Rows and roughly how far along a hidden order each lies, from 0 to 12
[0.17 0.31 -0.92 -0.32 -1.25 0.21 0.54 -1.79 -0.32 -0.35 -0.22 -1.08 -1.76 0.68 -1.18 1.05 -0.36] -> 0
[-1.74 1.21 -1.94 -1.69 -5.16 -2.18 1.40 2.03 0.99 1.51 0.05 1.75 -1.45 -0.78 9.99 2.81 0.28] -> 9
[0.17 0.49 -1.00 -0.22 -1.79 0.16 0.23 -2.04 -1.09 -0.27 -0.24 -1.04 -2.10 0.43 -2.11 0.77 -0.14] -> 1
[-0.12 0.98 -1.34 0.75 -2.24 -0.49 0.57 -2.13 -2.95 -1.73 -0.53 0.28 -0.69 -1.39 4.76 -0.64 0.73] -> 8
[0.28 0.11 -0.50 -0.12 -0.70 0.85 0.15 -1.40 -0.46 -0.21 -0.16 -1.70 -2.21 1.18 -4.42 0.95 -0.78] -> 0
[0.22 0.81 -1.41 0.60 -2.01 -0.10 0.56 -1.56 -1.78 -1.20 -0.56 -0.19 -1.61 -0.54 2.61 -0.88 0.52] -> 3
[-0.15 0.15 -0.46 -1.41 -3.31 0.40 -0.23 -1.91 0.27 1.07 0.36 -1.07 -3.28 1.48 -2.16 2.29 -1.15] -> 4
[0.00 -0.02 0.18 -0.83 -3.25 0.67 -0.85 -2.18 -0.19 0.60 0.27 -0.63 -2.31 0.83 -4.44 1.71 -0.95] -> 11
[0.03 -0.42 0.50 -1.64 -1.35 1.16 -0.54 -2.48 1.16 1.36 0.47 -1.61 -3.03 2.59 -8.33 3.28 -1.87] -> 2
[0.52 0.31 -0.54 0.38 -1.17 0.62 -0.01 -3.10 -1.64 -1.29 -0.27 -1.27 -1.72 1.08 -4.11 -0.16 -0.08] -> 2
[0.57 0.16 -0.48 0.20 0.41 0.66 0.28 -1.02 -0.97 -0.56 -0.15 -1.72 -1.74 0.91 -5.07 0.39 -0.53] -> 1
[1.00 0.63 -1.61 2.03 0.57 0.45 0.87 -3.25 -3.45 -2.89 -1.05 -1.03 -0.50 -1.15 -0.95 -3.67 1.07] -> 1
[0.37 0.54 -1.40 0.68 0.00 0.10 0.90 -1.37 -1.59 -1.40 -0.61 -0.88 -0.74 -0.25 0.97 -0.87 0.42] -> 0
[-0.13 0.88 -1.23 0.39 -2.49 -0.63 0.48 -0.99 -1.48 -0.90 -0.37 0.55 -0.78 -0.85 5.00 -0.49 0.76] -> 10
[0.25 0.38 -0.33 0.11 -2.17 0.17 -0.28 -2.31 -1.35 -0.30 -0.12 -0.16 -1.01 -0.16 0.15 0.08 0.13] -> 12
[0.62 0.03 -0.73 0.65 0.49 0.79 0.35 -2.66 -1.69 -1.15 -0.48 -1.67 -1.14 0.33 -4.79 -0.96 -0.07] -> 1
[-0.15 -0.34 0.34 -1.85 -1.68 0.70 -0.16 -1.07 2.08 1.85 0.50 -1.79 -2.77 2.74 -5.02 4.06 -1.75] -> 2
[0.00 0.46 -0.54 -0.18 -2.03 0.44 -0.05 -2.20 -1.16 -0.22 -0.08 -0.54 -1.79 0.44 -1.44 0.43 -0.26] -> 6
[0.30 0.58 -1.01 0.63 -1.63 0.29 0.18 -1.62 -1.77 -0.82 -0.36 -0.33 -1.32 -0.16 1.40 -0.91 0.23] -> 7
[0.72 0.11 -0.47 0.38 -0.57 0.83 -0.01 -3.52 -1.78 -0.80 -0.25 -2.21 -1.88 0.91 -6.89 0.03 -0.63] -> 0

Part 2:
[2.46 4.37 -0.20 2.86 -5.40 -4.74 1.34 3.40 -2.14 -0.03 1.68 -2.02 -3.92 3.51 -1.47 0.04 0.46] -> 3
[1.71 3.89 -0.33 5.50 -6.19 -3.28 0.31 0.79 0.00 0.66 3.04 -2.57 -3.66 4.95 -1.62 4.14 -0.62] -> 1
[1.08 5.55 0.29 2.79 -3.23 -3.25 0.45 2.04 2.86 -0.98 3.83 -3.68 -2.25 3.09 -1.44 4.65 0.20] -> 2
[0.56 4.69 -0.14 1.06 -5.36 -5.10 2.21 6.39 -4.38 0.88 1.83 -2.59 -4.42 -0.41 1.48 2.32 -0.36] -> 4
[2.02 2.71 0.65 3.08 -4.60 -2.92 0.93 -0.72 0.97 2.16 6.08 -1.27 -6.76 -0.45 -0.94 1.41 0.31] -> 6
[4.11 1.08 -1.31 3.03 -1.60 -2.41 3.61 3.02 -4.19 2.89 3.61 -1.95 -4.21 -0.39 -0.04 0.29 -1.43] -> 10
[0.46 1.95 -3.61 0.53 0.00 -1.01 0.86 3.16 -1.55 -0.18 3.06 0.53 -2.42 0.24 1.45 1.68 1.69] -> 6
[1.60 5.95 -2.97 0.28 -3.87 -4.19 1.59 2.89 -2.27 0.28 2.29 -1.54 -5.33 0.36 -1.36 1.52 0.50] -> 4
[3.68 5.04 -4.79 7.57 -8.73 -2.63 6.63 1.64 -9.99 2.74 -1.09 -6.45 -5.38 -0.06 0.72 1.67 -1.51] -> 3
[0.00 5.32 1.83 1.24 -4.46 -2.15 0.76 1.29 1.15 -0.10 3.43 -2.39 -3.37 2.34 0.09 2.70 0.31] -> 4
[1.96 3.29 -2.55 4.70 -4.09 -4.14 0.82 4.11 -4.12 -0.02 0.10 -3.82 -2.23 3.87 -1.04 4.34 -1.00] -> 0
[0.33 1.48 -4.37 2.92 -0.32 1.28 1.06 -0.27 -3.68 1.16 1.62 -2.69 -3.01 -1.69 2.14 0.40 1.87] -> 10
[0.76 1.92 -1.23 2.82 -5.83 -3.99 0.80 0.54 -0.01 0.38 4.09 -2.81 -3.23 1.27 -0.06 1.75 1.43] -> 3
[3.12 4.68 -2.24 4.83 -7.89 -8.05 4.39 5.00 -6.09 1.29 2.40 -3.68 -4.07 2.84 0.44 3.37 -1.11] -> 0
[3.00 3.85 0.96 4.03 -5.60 -6.20 2.94 4.04 -1.42 1.19 1.96 -3.17 -2.55 3.31 -1.14 3.44 -1.06] -> 2
[0.96 0.69 -0.32 1.58 1.48 0.79 -0.31 0.29 -1.39 1.46 0.19 -0.81 -0.96 0.43 -0.82 1.24 -0.78] -> 12
[-1.48 -0.92 2.01 0.81 1.70 0.95 -2.44 -3.21 7.91 -0.31 -0.86 0.59 1.16 2.81 -0.96 1.28 0.52] -> 12
[1.28 7.94 -0.16 2.31 -4.45 -3.75 -0.08 1.43 1.54 -0.74 4.20 -2.31 -3.11 2.16 -0.45 1.88 0.69] -> 3
[4.16 5.17 -1.52 7.33 -7.34 -8.92 4.88 4.46 -7.52 2.38 1.24 -4.56 -4.66 1.43 2.05 3.02 -2.76] -> 2
[1.16 5.93 -1.82 5.51 -4.02 -2.38 0.16 -0.88 -0.58 -0.40 2.46 -5.14 -4.27 3.65 -0.10 0.73 1.35] -> 3
[0.87 1.24 -2.80 -0.65 -4.05 -3.68 3.69 3.82 -5.83 0.53 0.96 0.23 -5.50 -2.31 0.68 0.11 0.98] -> 7

Next part:
[0.38 -2.14 3.14 -0.60 0.14 1.40 0.65 6.79 -2.52 0.88 0.82 0.60 1.41 -5.15 -0.04 1.39 4.24] -> 12
[0.84 -1.60 2.64 -0.70 -1.35 -0.08 2.18 -5.53 -1.46 -0.79 0.24 -0.33 -0.99 -2.70 0.80 -0.18 1.04] -> 7
[-2.22 1.65 0.37 3.69 -1.72 2.60 0.38 7.59 2.86 0.41 0.30 -0.20 -2.54 -6.13 -1.21 1.20 -1.60] -> 12
[-0.86 -0.10 3.41 0.16 -1.76 1.39 -0.63 -1.77 0.46 -0.23 0.77 0.47 -2.02 -5.74 -0.28 1.89 -0.01] -> 8
[0.21 0.06 5.12 -1.28 -2.46 1.97 -0.48 -5.98 -0.86 -0.35 0.58 0.17 -1.85 -3.06 0.75 3.69 0.88] -> 7
[0.69 -2.44 1.02 0.22 0.71 -1.80 2.12 -2.68 -1.12 -0.85 0.40 1.88 0.53 -5.27 2.78 -2.30 1.44] -> 0
[0.16 -1.04 3.42 -1.48 -1.78 0.92 -0.89 -6.21 -0.89 -0.49 0.73 1.12 -1.08 -6.09 2.43 2.34 1.32] -> 0
[0.33 0.12 3.73 -1.17 -1.59 0.99 -1.07 -4.80 -1.03 -0.52 0.03 0.38 -1.72 -4.88 2.47 1.37 0.49] -> 1
[-0.14 0.54 3.03 -0.36 -2.08 1.06 -1.32 -5.51 0.18 -0.43 0.58 0.51 -1.83 -5.86 2.34 1.35 -0.25] -> 0
[1.17 -3.94 4.81 -2.58 0.06 0.90 -0.34 0.18 -3.34 0.17 1.32 1.32 1.52 -5.77 0.53 4.56 4.18] -> 9
[-0.70 -0.26 3.15 -0.36 -1.93 0.94 -0.85 -2.53 -0.22 -0.16 0.58 0.36 -1.21 -5.26 0.27 0.69 0.54] -> 5
[-0.66 -0.50 3.56 0.07 -0.18 2.34 -0.38 2.53 -0.61 0.90 1.59 0.85 -2.93 -4.16 -0.46 1.69 4.51] -> 11
[-0.52 -2.03 1.44 1.06 0.78 0.07 1.89 3.43 -0.76 0.01 1.02 1.03 -0.11 -5.55 -0.14 -1.82 3.37] -> 9
[-0.51 -2.05 0.99 1.42 0.89 -0.92 2.56 4.04 -0.62 -0.22 0.84 0.86 0.38 -5.37 0.09 -3.64 1.12] -> 9
[-1.05 1.49 4.71 -0.21 -1.99 3.10 -2.29 -1.17 0.75 0.35 1.20 0.84 -1.94 -6.79 -0.59 4.72 0.34] -> 9
[0.05 -3.24 -0.79 1.78 1.62 -1.44 4.31 8.66 -1.51 0.04 0.08 0.19 1.77 -5.47 0.19 -4.25 2.32] -> 12
[0.82 -2.68 3.69 -0.78 -0.33 -0.85 2.20 -3.44 -2.07 -1.00 0.26 0.20 0.17 -4.78 0.64 -0.07 1.69] -> 8
[-0.25 -1.92 1.58 0.38 0.84 0.25 1.68 2.75 -1.24 0.06 1.34 0.85 -0.88 -3.93 -0.10 -1.73 4.28] -> 10
[-0.04 0.47 1.32 -0.82 -0.85 -0.46 0.51 -2.50 -0.69 -0.55 0.43 0.58 0.10 -4.78 1.38 -1.15 1.73] -> 3
[0.41 -1.82 4.17 -2.26 -1.34 0.71 -1.42 -3.34 -1.38 0.01 0.74 0.79 0.42 -4.67 0.71 2.57 2.63] -> 4
[-0.23 0.56 4.46 -0.68 -2.62 2.22 -0.51 -6.54 -0.24 -0.35 0.81 0.14 -2.57 -3.80 0.29 2.76 0.25] -> 7
[0.01 -3.08 0.69 0.36 1.61 -1.22 3.39 2.96 -1.71 -0.32 1.28 0.66 0.22 -4.03 0.08 -4.28 5.13] -> 10
[-0.27 -1.27 2.70 0.25 -1.14 1.80 -0.20 6.15 -0.94 0.83 0.74 0.41 -0.12 -6.37 -0.41 2.24 2.34] -> 12

New part:
[0.77 -3.39 -2.96 0.31 -0.46 -0.88 1.28 0.10 0.57 -0.31 -1.79 0.75 0.13 -0.77 -1.74 -0.39 -0.05 -0.98 -2.06 0.00 -7.77 0.42 -4.21 1.17 -0.61] -> 9
[0.69 0.87 -0.88 0.01 0.16 0.53 0.12 0.51 -1.15 -0.02 0.34 0.52 -1.82 -0.73 -2.99 -1.80 -0.22 0.69 -1.24 -0.72 -1.30 -0.68 -0.49 -2.11 -2.26] -> 0
[1.72 -1.69 -0.08 0.58 -0.97 -2.03 -1.39 -2.00 -0.50 -1.45 -2.14 1.88 -4.40 -1.72 -1.12 -7.59 -1.01 -2.39 -3.10 -0.40 -2.26 -1.07 -3.24 0.76 -3.09] -> 1
[0.56 -0.53 -0.98 0.13 -0.75 0.26 -0.05 -0.45 -0.83 -0.43 1.13 0.61 -1.59 -0.77 -2.97 -0.47 -0.14 -0.53 -1.18 -0.81 -2.33 -0.21 1.44 -1.49 -1.43] -> 4
[-0.01 0.14 -1.20 -0.16 0.59 1.50 1.64 1.35 -0.65 0.49 2.98 -0.13 0.20 -0.08 -2.73 1.73 0.33 1.47 -0.65 -0.83 -4.70 0.62 1.63 -2.12 -1.07] -> 2
[-0.13 3.93 1.65 -0.39 1.47 1.38 -0.62 1.58 -1.38 0.65 2.24 -0.61 -0.44 0.40 -0.77 0.51 0.17 1.96 1.44 -0.43 1.41 -0.42 0.37 -2.56 -0.72] -> 3
[0.71 -2.02 -1.40 0.36 -1.38 -0.77 0.02 -0.78 -0.43 -0.68 -0.47 0.99 -1.30 -0.84 -2.11 -0.99 -0.17 -1.15 -1.45 -0.72 -2.90 -0.28 0.16 -1.13 -0.89] -> 8
[0.65 1.64 -0.15 -0.08 0.75 0.61 0.23 0.70 -1.40 0.05 1.20 0.38 -1.64 -0.47 -2.60 -1.89 -0.16 0.94 -0.91 -0.75 -1.99 -0.30 -0.28 -2.03 -2.65] -> 0
[0.07 -1.52 -2.69 0.09 -1.24 0.83 1.30 0.34 -0.33 0.28 0.65 0.00 2.03 0.04 -2.47 1.63 0.32 0.15 -0.18 -0.75 -3.77 0.46 2.02 -1.81 0.85] -> 12
[0.07 3.12 2.10 -0.21 0.93 0.51 -0.80 -0.04 -1.30 -0.03 2.06 -0.10 -1.94 -0.19 0.25 1.46 -0.37 0.93 0.26 -0.18 3.69 -0.50 0.90 -0.26 -1.44] -> 3
[0.36 1.62 0.86 -0.09 0.18 0.61 -0.31 0.01 -1.33 -0.22 2.72 0.31 -2.29 -0.61 -1.91 -2.13 -0.41 0.45 -0.60 -0.47 1.66 -0.31 0.50 -1.27 -2.51] -> 0
[0.42 1.98 0.76 -0.25 1.29 0.62 0.11 0.84 -1.07 -0.04 1.63 0.06 -1.67 -0.29 -0.98 -1.55 -0.38 0.60 -0.64 -0.22 0.16 -0.29 -1.60 -0.94 -1.86] -> 2
[-0.20 2.72 2.12 -0.22 1.29 0.83 -0.76 0.02 -1.14 -0.17 2.45 0.04 -2.43 -0.29 1.18 -1.91 -0.33 0.59 -0.50 -0.25 3.54 -0.28 1.75 -0.57 -2.09] -> 2
[0.10 -2.14 -2.19 0.21 -1.74 0.28 0.70 -0.12 -0.17 0.09 -0.24 0.27 1.78 -0.28 -1.80 1.65 0.49 -0.36 0.41 -0.80 -2.30 0.13 2.24 -1.59 1.12] -> 12
[0.49 -1.56 -3.51 0.24 -0.68 0.48 1.55 0.72 -0.13 0.36 -0.87 0.27 2.16 -0.08 -3.42 1.72 0.49 0.30 0.01 -0.59 -6.26 0.21 -0.20 -1.91 -0.52] -> 11
[0.22 1.91 0.44 -0.14 0.67 0.64 -0.49 0.17 -1.47 -0.20 1.89 0.28 -2.27 -0.39 -1.89 -2.46 -0.36 0.78 -1.12 -0.55 1.45 -0.55 0.46 -1.55 -2.38] -> 1
[0.50 -1.06 -2.10 0.17 -0.47 0.21 0.70 0.42 -0.38 -0.07 0.60 0.58 -0.15 -0.47 -3.70 -2.24 0.11 0.03 -1.42 -0.74 -5.27 -0.07 -0.56 -1.04 -1.19] -> 6
[0.15 1.19 0.20 -0.06 0.44 0.32 0.26 -0.15 -1.16 -0.26 2.54 0.13 -2.32 -0.72 -1.58 0.41 -0.24 -0.05 -0.77 -0.47 -1.20 0.26 2.67 -0.63 -1.93] -> 0
[0.37 2.31 1.27 -0.03 0.64 0.25 -0.81 -0.04 -1.81 -0.30 2.38 0.41 -2.12 -0.64 -1.44 -2.10 -0.59 0.55 -0.01 -0.62 1.79 -0.71 0.97 -1.68 -2.29] -> 1
